Below are the code and all the weights of a small trained network. Each question names an input and a class and asks about switching units off, where a switched-off unit gives its printed mean instead of its output.

import numpy as np


def w(rows, s, z=0):
    codes = np.array(rows[::2]) - 128.0
    scale = np.full(codes.shape[1], s)
    scale[-1] = z or s
    return codes * scale


def f(y):
    return np.maximum(y, 0)


def log_softmax(a):
    a = a - a.max(-1, keepdims=True)
    return a - np.log(np.exp(a).sum(-1, keepdims=True))


def net(x, mask):
    res = np.array(x, float).reshape(1, 5) / 4 @ E
    y = f(res @ A[0][:, :-1].T + A[0][:, -1])
    res = res + np.where(mask, y, B[0][:, -1]) @ B[0][:, :-1]
    return log_softmax(res[-1] @ U[:, :-1].T + U[:, -1])


A, B = {}, {}
E = w([
[253,168,121,197,95,158],'x0',
[154,76,127,147,236,37],'x1',
[86,25,36,174,24,91],'x2',
[111,123,59,94,167,141],'x3',
[127,131,129,130,129,126],'x4',
],0.011)
A[0] = w([
[105,162,138,77,78,163,121],'neuron 1',
[118,118,98,150,113,183,124],'neuron 2',
[90,157,181,170,214,144,147],'neuron 3',
[167,193,164,75,165,167,154],'neuron 4',
[104,136,169,55,179,41,148],'neuron 5',
[136,221,133,116,143,141,50],'neuron 6',
[253,140,96,137,128,115,126],'neuron 7',
[162,85,126,144,148,106,167],'neuron 8',
[111,107,90,93,114,189,125],'neuron 9',
[49,125,153,93,111,107,173],'neuron 10',
[112,128,173,140,122,108,124],'neuron 11',
[68,93,91,224,110,101,117],'neuron 12',
[242,148,93,162,158,120,203],'neuron 13',
[173,109,69,159,79,145,119],'neuron 14',
[99,106,96,147,92,55,167],'neuron 15',
[142,132,158,141,102,106,115],'neuron 16',
[76,67,88,177,99,66,3],'neuron 17',
[57,157,141,155,104,243,169],'neuron 18',
[117,108,131,179,183,105,166],'neuron 19',
[137,162,69,163,46,171,128],'neuron 20',
[162,117,108,138,133,88,167],'neuron 21',
[146,144,116,78,30,112,132],'neuron 22',
[117,147,176,93,155,82,137],'neuron 23',
[151,135,78,155,47,143,119],'neuron 24',
[96,144,147,177,88,157,101],'neuron 25',
[84,143,164,122,209,128,139],'neuron 26',
[196,84,101,162,180,47,65],'neuron 27',
[129,233,144,136,160,159,60],'neuron 28',
],0.011)
B[0] = w([
[185,137,20,25,67,2,187],'neuron 1',
[131,144,164,187,151,152,163],'neuron 2',
[120,155,96,144,199,163,198],'neuron 3',
[172,153,83,80,71,53,222],'neuron 4',
[133,104,157,172,186,138,215],'neuron 5',
[83,72,117,158,46,115,163],'neuron 6',
[175,120,109,76,48,38,213],'neuron 7',
[174,189,102,122,172,120,190],'neuron 8',
[130,102,141,151,122,151,171],'neuron 9',
[201,167,87,51,95,33,219],'neuron 10',
[57,142,116,115,128,108,148],'neuron 11',
[132,127,82,131,55,42,220],'neuron 12',
[149,86,106,135,55,146,250],'neuron 13',
[92,123,203,216,183,152,198],'neuron 14',
[115,83,110,133,84,123,230],'neuron 15',
[138,109,135,91,149,139,148],'neuron 16',
[203,206,108,61,154,61,196],'neuron 17',
[120,122,62,123,43,59,226],'neuron 18',
[145,197,134,154,181,183,194],'neuron 19',
[105,129,164,220,184,169,218],'neuron 20',
[139,228,152,87,117,158,185],'neuron 21',
[135,153,128,179,150,152,193],'neuron 22',
[120,140,163,152,185,161,178],'neuron 23',
[54,132,156,182,187,135,208],'neuron 24',
[76,129,114,169,174,110,164],'neuron 25',
[56,128,173,138,198,160,194],'neuron 26',
[125,88,47,87,43,69,199],'neuron 27',
[83,87,82,139,59,82,180],'neuron 28',
],0.0082,0.013)
U = w([
[166,197,149,69,140,122,66],'0',
[132,12,138,126,85,126,171],'1',
[110,112,209,212,233,254,253],'2',
],0.013,0.0011)

Each question gives the input, the list of numbers given to net, and the class t.
The units are the neurons (one row each of A and B). Each row of codes is followed by its name. A weight is (code - 128) times the scale printed after its matrix; where a second scale follows, it is the last column's (A, B and U).
mask holds one flag per neuron, in row order. A switched-off neuron (its flag False) gives its mean, the last column of its row in B, instead of its output. The means were averaged over made-up inputs and are rounded, as every weight is.
A unit's drop is (log p(t) with every unit on - log p(t) with that unit switched off) / (log p(t) with every unit on - log p(t) with every unit switched off).
The circuit of an input: a set's keep is (log p(t) with only the set's units on - log p(t) with every unit switched off) / (log p(t) with every unit on - log p(t) with every unit switched off). Starting from the 12 units with the biggest drops (on a tie, the unit counted first), units are removed one at a time, each time the one whose removal leaves the highest keep (on an exact tie, the one counted first), for as long as the keep stays at least 0.8.
units of the circuit, in order: the units of the circuit, biggest drop first
k most important neurons: the k neurons with the biggest drops, biggest first
drop of u: that unit's drop, to one decimal
input [-1,3,4,1,8], class 0: most important neuron => [neuron 17]
input [6,-1,-2,-8,5], class 1: units of the circuit, in order => [neuron 13; neuron 17]
input [0,8,5,-1,3], class 0: 2 most important neurons => [neuron 17; neuron 21]
input [2,-1,-7,-8,5], class 1: 3 most important neurons => [neuron 28; neuron 6; neuron 17]
input [-8,1,-2,4,-2], class 2: 2 most important neurons => [neuron 5; neuron 26]
input [6,0,-5,-6,7], class 1: 3 most important neurons => [neuron 13; neuron 28; neuron 6]
input [8,-4,0,2,3], class 1: 2 most important neurons => [neuron 7; neuron 13]
input [1,-8,-8,8,6], class 1: 2 most important neurons => [neuron 6; neuron 28]
input [-3,7,-4,6,-6], class 2: drop of neuron 14 => 0.0
input [-7,7,6,-1,5], class 0: drop of neuron 17 => 0.4
input [4,-1,-4,4,8], class 1: drop of neuron 17 => 0.2
input [3,-8,-7,0,-6], class 1: drop of neuron 28 => 0.2
